Below is a small trained network, with its code and all its weights. Each question gives an input and a target symbol and asks what happens when units are switched off, that is, made to give their printed mean instead of their output.

import numpy as np


def w(rows, s, z=0):
    codes = np.array(rows[::2]) - 128.0
    scale = np.full(codes.shape[1], s)
    scale[-1] = z or s
    return codes * scale


def norm(h):
    return h / np.sqrt((h * h).mean(-1, keepdims=True) + 1e-5)


def f(y):
    return np.maximum(y, 0)


def softmax(a):
    e = np.exp(a - a.max(-1, keepdims=True))
    return e / e.sum(-1, keepdims=True)


def log_softmax(a):
    a = a - a.max(-1, keepdims=True)
    return a - np.log(np.exp(a).sum(-1, keepdims=True))


def net(x, mask):
    ids = ['αδζμσφω'.index(c) for c in x.split()]
    T = len(ids)
    res = E[ids] + P[:T]
    q, k, v = (norm(res) @ M[0].T for M in (Q, K, V))
    z = softmax(np.where(np.tri(T) > 0, q @ k.T / 2**0.5, -1e9)) @ v
    res = res + np.where(mask[0], z, O[0][:, -1]) @ O[0][:, :-1]
    y = f(norm(res) @ A[0][:, :-1].T + A[0][:, -1])
    res = res + np.where(mask[1:17], y, B[0][:, -1]) @ B[0][:, :-1]
    return log_softmax(norm(res)[-1] @ U[:, :-1].T + U[:, -1])


Q, K, V, O, A, B = {}, {}, {}, {}, {}, {}
E = w([
[160,84,119,133,122],'α',
[152,74,128,142,134],'δ',
[88,174,70,126,136],'ζ',
[139,75,154,158,184],'μ',
[63,188,11,121,72],'σ',
[176,145,91,119,89],'φ',
[163,168,83,138,116],'ω',
],0.011)
P = w([
[71,124,131,45,87],'0',
[66,203,220,88,112],'1',
[128,115,95,2,162],'2',
[63,194,226,135,99],'3',
[157,140,83,106,199],'4',
[108,201,188,217,135],'5',
[156,114,98,161,165],'6',
[116,152,169,242,111],'7',
[134,106,99,204,139],'8',
[166,125,170,241,119],'9',
],0.0085)
Q[0] = w([
[104,210,251,200,49],'head 0',
[45,87,241,2,61],'head 0',
],0.0068)
K[0] = w([
[159,89,56,101,165],'head 0',
[141,147,168,2,153],'head 0',
],0.014)
V[0] = w([
[123,254,111,104,99],'head 0',
[244,177,114,103,34],'head 0',
],0.0085)
O[0] = w([
[165,126,173,145,77,254],'head 0',
[251,208,96,138,154,130],'head 0',
],0.018,0.0037)
A[0] = w([
[65,126,255,175,134,99],'neuron 0',
[40,137,101,128,74,198],'neuron 1',
[181,6,113,22,10,253],'neuron 2',
[92,208,108,117,165,88],'neuron 3',
[131,163,22,201,40,169],'neuron 4',
[58,171,185,121,142,57],'neuron 5',
[165,46,150,234,168,186],'neuron 6',
[167,159,203,254,82,160],'neuron 7',
[41,77,141,57,134,168],'neuron 8',
[93,108,169,89,229,97],'neuron 9',
[126,161,89,156,68,153],'neuron 10',
[228,142,111,18,200,232],'neuron 11',
[82,125,166,205,119,168],'neuron 12',
[194,232,103,138,164,207],'neuron 13',
[76,122,143,105,70,220],'neuron 14',
[144,115,88,183,164,95],'neuron 15',
],0.008,0.004)
B[0] = w([
[124,103,141,193,46,189],'neuron 0',
[145,144,200,161,58,205],'neuron 1',
[87,168,111,217,143,226],'neuron 2',
[96,69,120,219,106,152],'neuron 3',
[147,125,200,207,163,221],'neuron 4',
[139,61,57,89,153,149],'neuron 5',
[101,175,190,144,90,198],'neuron 6',
[153,136,168,118,73,255],'neuron 7',
[206,226,92,47,139,187],'neuron 8',
[145,205,68,160,103,151],'neuron 9',
[174,86,245,158,47,185],'neuron 10',
[108,40,132,170,159,193],'neuron 11',
[107,69,254,156,242,195],'neuron 12',
[218,19,109,118,149,229],'neuron 13',
[110,180,147,214,150,202],'neuron 14',
[145,122,131,168,84,153],'neuron 15',
],0.0062,0.0079)
U = w([
[131,93,102,159,191,44],'α',
[111,211,108,134,152,189],'δ',
[41,73,144,125,89,41],'ζ',
[124,137,199,88,136,222],'μ',
[95,143,191,128,2,193],'σ',
[192,140,142,118,72,62],'φ',
[222,193,181,104,172,253],'ω',
],0.011,0.00017)

Each question gives the input, a string of symbols that net reads in full, and the target symbol t.
The units are the heads (2 rows each of Q, K, V and O) and the neurons (one row each of A and B). Each row of codes is followed by its name. A weight is (code - 128) times the scale printed after its matrix; where a second scale follows, it is the last column's (O, A, B and U).
mask holds one flag per unit, heads first, then neurons. A switched-off unit (its flag False) gives its mean, the last column of its rows in O or B, instead of its output. The means were averaged over made-up inputs and are rounded, as every weight is.
A unit's drop is (log p(t) with every unit on - log p(t) with that unit switched off) / (log p(t) with every unit on - log p(t) with every unit switched off).
The circuit of an input: a set's keep is (log p(t) with only the set's units on - log p(t) with every unit switched off) / (log p(t) with every unit on - log p(t) with every unit switched off). Starting from the 12 units with the biggest drops (on a tie, the unit counted first), units are removed one at a time, each time the one whose removal leaves the highest keep (on an exact tie, the one counted first), for as long as the keep stays at least 0.8.
units of the circuit, in order: the units of the circuit, biggest drop first
most important unit: the unit with the biggest drop
k most important neurons: the k neurons with the biggest drops, biggest first
drop of u: that unit's drop, to one decimal
input φ σ σ ζ μ, target σ: units of the circuit, in order -> [head 0; neuron 13]
input σ σ ζ α δ, target α: most important unit -> neuron 11
input μ δ δ, target δ: 2 most important neurons -> [neuron 8; neuron 2]
input α ζ δ μ, target δ: 2 most important neurons -> [neuron 9; neuron 8]
input ζ α ζ, target α: units of the circuit, in order -> [neuron 11; neuron 7; neuron 6]
input ζ ζ δ δ, target δ: 2 most important neurons -> [neuron 8; neuron 9]
input α ζ δ μ ζ ζ ω δ α, target δ: 2 most important neurons -> [neuron 13; neuron 8]
input ζ φ ζ μ ζ ζ φ μ α, target ζ: 2 most important neurons -> [neuron 4; neuron 7]
input ω α α α μ δ σ α α α, target α: 3 most important neurons -> [neuron 7; neuron 1; neuron 10]
input α σ μ, target σ: 3 most important neurons -> [neuron 13; neuron 12; neuron 4]
input δ δ μ φ, target ζ: drop of neuron 5 -> 0.1
input α ζ α α α α ζ, target α: drop of neuron 7 -> 0.2
input φ ζ α δ α, target δ: drop of head 0 -> 0.9
input φ α ζ μ μ ζ δ ζ, target δ: 2 most important neurons -> [neuron 8; neuron 13]
input σ φ σ, target ω: drop of head 0 -> 0.7
input α δ δ φ, target δ: 2 most important neurons -> [neuron 8; neuron 7]
input μ φ ζ δ φ, target δ: most important neuron -> [neuron 8]
